Here is a tiny trained network, its code and every weight. The questions are about switching its units off for an input and a target symbol, where a switched-off unit gives its printed mean instead of its output.

import numpy as np


def w(rows, s, z=0):
    codes = np.array(rows[::2]) - 128.0
    scale = np.full(codes.shape[1], s)
    scale[-1] = z or s
    return codes * scale


def norm(h):
    return h / np.sqrt((h * h).mean(-1, keepdims=True) + 1e-5)


def f(y):
    return y / 2 * (1 + np.tanh(0.7978845608 * (y + 0.044715 * y**3)))


def softmax(a):
    e = np.exp(a - a.max(-1, keepdims=True))
    return e / e.sum(-1, keepdims=True)


def log_softmax(a):
    a = a - a.max(-1, keepdims=True)
    return a - np.log(np.exp(a).sum(-1, keepdims=True))


def net(x, mask):
    ids = ['βγδεζηθλξπστψω'.index(c) for c in x.split()]
    T = len(ids)
    res = E[ids] + P[:T]
    u = 0
    for l in range(2):
        q, k, v = (norm(res) @ M[l].T for M in (Q, K, V))
        z = softmax(np.where(np.tri(T) > 0, q @ k.T / 2**0.5, -1e9)) @ v
        res = res + np.where(mask[u], z, O[l][:, -1]) @ O[l][:, :-1]
        u += 1
        y = f(norm(res) @ A[l][:, :-1].T + A[l][:, -1])
        res = res + np.where(mask[u : u + 8], y, B[l][:, -1]) @ B[l][:, :-1]
        u += 8
    return log_softmax(norm(res)[-1] @ U[:, :-1].T + U[:, -1])


Q, K, V, O, A, B = {}, {}, {}, {}, {}, {}
E = w([
[153,126,172,121],'β',
[158,127,171,122],'γ',
[115,89,172,218],'δ',
[157,128,172,122],'ε',
[156,126,171,121],'ζ',
[157,126,173,121],'η',
[155,126,173,122],'θ',
[157,125,172,122],'λ',
[157,126,174,117],'ξ',
[154,133,175,136],'π',
[34,77,160,114],'σ',
[112,83,73,139],'τ',
[105,212,155,173],'ψ',
[73,42,158,2],'ω',
],0.011)
P = w([
[174,202,141,122],'0',
[167,175,146,125],'1',
[145,152,143,124],'2',
[137,129,140,129],'3',
[120,108,148,121],'4',
[115,93,149,125],'5',
[105,75,146,124],'6',
[94,62,139,122],'7',
[80,45,133,127],'8',
[56,15,121,132],'9',
[52,1,121,133],'10',
[71,5,131,124],'11',
],0.0056)
Q[0] = w([
[135,1,194,168],'0.h1',
[161,174,102,196],'0.h1',
],0.0088)
K[0] = w([
[2,74,192,252],'0.h1',
[106,190,98,102],'0.h1',
],0.0065)
V[0] = w([
[143,143,90,1],'0.h1',
[154,70,163,124],'0.h1',
],0.0097)
O[0] = w([
[104,1,245,210,4],'0.h1',
[237,135,109,145,246],'0.h1',
],0.0066,0.0033)
A[0] = w([
[70,44,119,135,26],'0.n1',
[139,90,171,82,48],'0.n2',
[140,130,33,183,97],'0.n3',
[97,244,101,155,1],'0.n4',
[78,201,94,253,164],'0.n5',
[93,56,56,137,136],'0.n6',
[106,131,123,199,59],'0.n7',
[81,141,178,65,165],'0.n8',
],0.0062,0.003)
B[0] = w([
[146,131,137,200,60],'0.n1',
[198,159,86,182,148],'0.n2',
[220,206,148,114,187],'0.n3',
[223,44,201,93,157],'0.n4',
[123,167,213,30,255],'0.n5',
[158,228,207,222,238],'0.n6',
[166,80,148,58,5],'0.n7',
[58,195,3,145,202],'0.n8',
],0.0044,0.00084)
Q[1] = w([
[254,71,132,70],'1.h1',
[146,63,147,121],'1.h1',
],0.011)
K[1] = w([
[135,54,1,152],'1.h1',
[153,63,79,164],'1.h1',
],0.0079)
V[1] = w([
[117,48,219,58],'1.h1',
[109,167,157,2],'1.h1',
],0.0054)
O[1] = w([
[103,113,176,2,3],'1.h1',
[135,54,86,95,231],'1.h1',
],0.0074,0.00083)
A[1] = w([
[196,179,160,89,93],'1.n1',
[125,175,110,238,161],'1.n2',
[132,142,3,69,130],'1.n3',
[123,97,138,31,97],'1.n4',
[161,155,129,116,41],'1.n5',
[133,2,192,196,121],'1.n6',
[204,218,82,91,6],'1.n7',
[56,145,228,223,185],'1.n8',
],0.0069,0.0019)
B[1] = w([
[74,146,39,155,250],'1.n1',
[42,124,197,117,206],'1.n2',
[94,207,254,144,248],'1.n3',
[73,129,165,242,172],'1.n4',
[108,164,95,118,148],'1.n5',
[88,88,253,135,143],'1.n6',
[30,84,93,95,253],'1.n7',
[84,46,38,227,170],'1.n8',
],0.0044,0.0032)
U = w([
[231,111,173,116,196],'β',
[134,120,112,127,56],'γ',
[89,70,174,97,253],'δ',
[118,123,127,129,21],'ε',
[136,142,72,97,141],'ζ',
[128,116,112,131,43],'η',
[123,133,85,129,75],'θ',
[132,125,109,117,69],'λ',
[131,123,121,131,40],'ξ',
[141,118,113,131,62],'π',
[91,89,87,120,178],'σ',
[58,204,195,105,167],'τ',
[120,120,119,129,38],'ψ',
[105,144,129,250,202],'ω',
],0.013,0.005)

Each question gives the input, a string of symbols that net reads in full, and the target symbol t.
The units are the heads (2 rows each of Q, K, V and O) and the neurons (one row each of A and B). Each row of codes is followed by its name. A weight is (code - 128) times the scale printed after its matrix; where a second scale follows, it is the last column's (O, A, B and U).
mask holds one flag per unit, layer by layer, with each layer's heads first. A switched-off unit (its flag False) gives its mean, the last column of its rows in O or B, instead of its output. The means were averaged over made-up inputs and are rounded, as every weight is.
A unit's drop is (log p(t) with every unit on - log p(t) with that unit switched off) / (log p(t) with every unit on - log p(t) with every unit switched off).
unit that matters most: the unit with the biggest drop
top k neurons: the k neurons with the biggest drops, biggest first
top k neurons in layer l: the k neurons of layer l with the biggest drops, biggest first
input ξ ξ ξ ξ ξ ξ ξ λ, target β: unit that matters most	0.h1
input γ ψ τ ξ ξ τ ξ η ε, target β: top 4 neurons	0.n3; 0.n6; 0.n8; 1.n8
input π ξ ψ ξ θ β ξ γ, target β: top 4 neurons	0.n8; 1.n8; 0.n6; 0.n3
input ξ ξ β, target β: top 2 neurons in layer 0	0.n6; 0.n5
input ψ ξ τ τ ξ ξ ζ, target β: top 3 neurons in layer 0	0.n3; 0.n6; 0.n5
input ξ ξ ξ ξ θ, target β: top 2 neurons in layer 1	1.n3; 1.n2
input ζ λ τ τ η σ, target ω: top 2 neurons	0.n5; 1.n8
input ξ ξ τ ζ ξ η ξ ξ λ γ, target β: top 2 neurons	0.n6; 0.n8
input σ ξ τ τ ψ π ξ ξ β ζ, target β: top 2 neurons	0.n6; 1.n7
input η γ β τ ε π ξ ξ ξ η, target β: top 2 neurons in layer 0	0.n6; 0.n3
input ζ ξ π η η η τ β ψ π ζ, target τ: top 4 neurons in layer 1	1.n3; 1.n8; 1.n7; 1.n1
input τ ξ ξ, target ω: top 2 neurons	0.n4; 1.n8
input γ β π ξ, target ζ: top 3 neurons	0.n4; 1.n1; 0.n5
input ψ ω ξ ψ ξ ξ θ λ, target β: unit that matters most	1.n2
input γ σ τ, target ω: top 2 neurons	0.n8; 1.n2
input ψ η ζ η τ ξ β ξ ξ, target β: top 2 neurons in layer 0	0.n3; 0.n6
input ξ ξ τ ε π, target ω: top 2 neurons in layer 0	0.n4; 0.n5
input ξ ξ γ ψ θ ξ η ξ, target β: top 3 neurons	0.n6; 1.n8; 1.n2
input π ξ γ ω τ γ π ζ, target ζ: top 2 neurons	0.n6; 1.n1
input ψ ξ β ξ ω β, target δ: unit that matters most	1.h1
input β ξ τ ξ θ τ π ζ ψ ξ τ, target τ: top 3 neurons in layer 1	1.n3; 1.n2; 1.n8
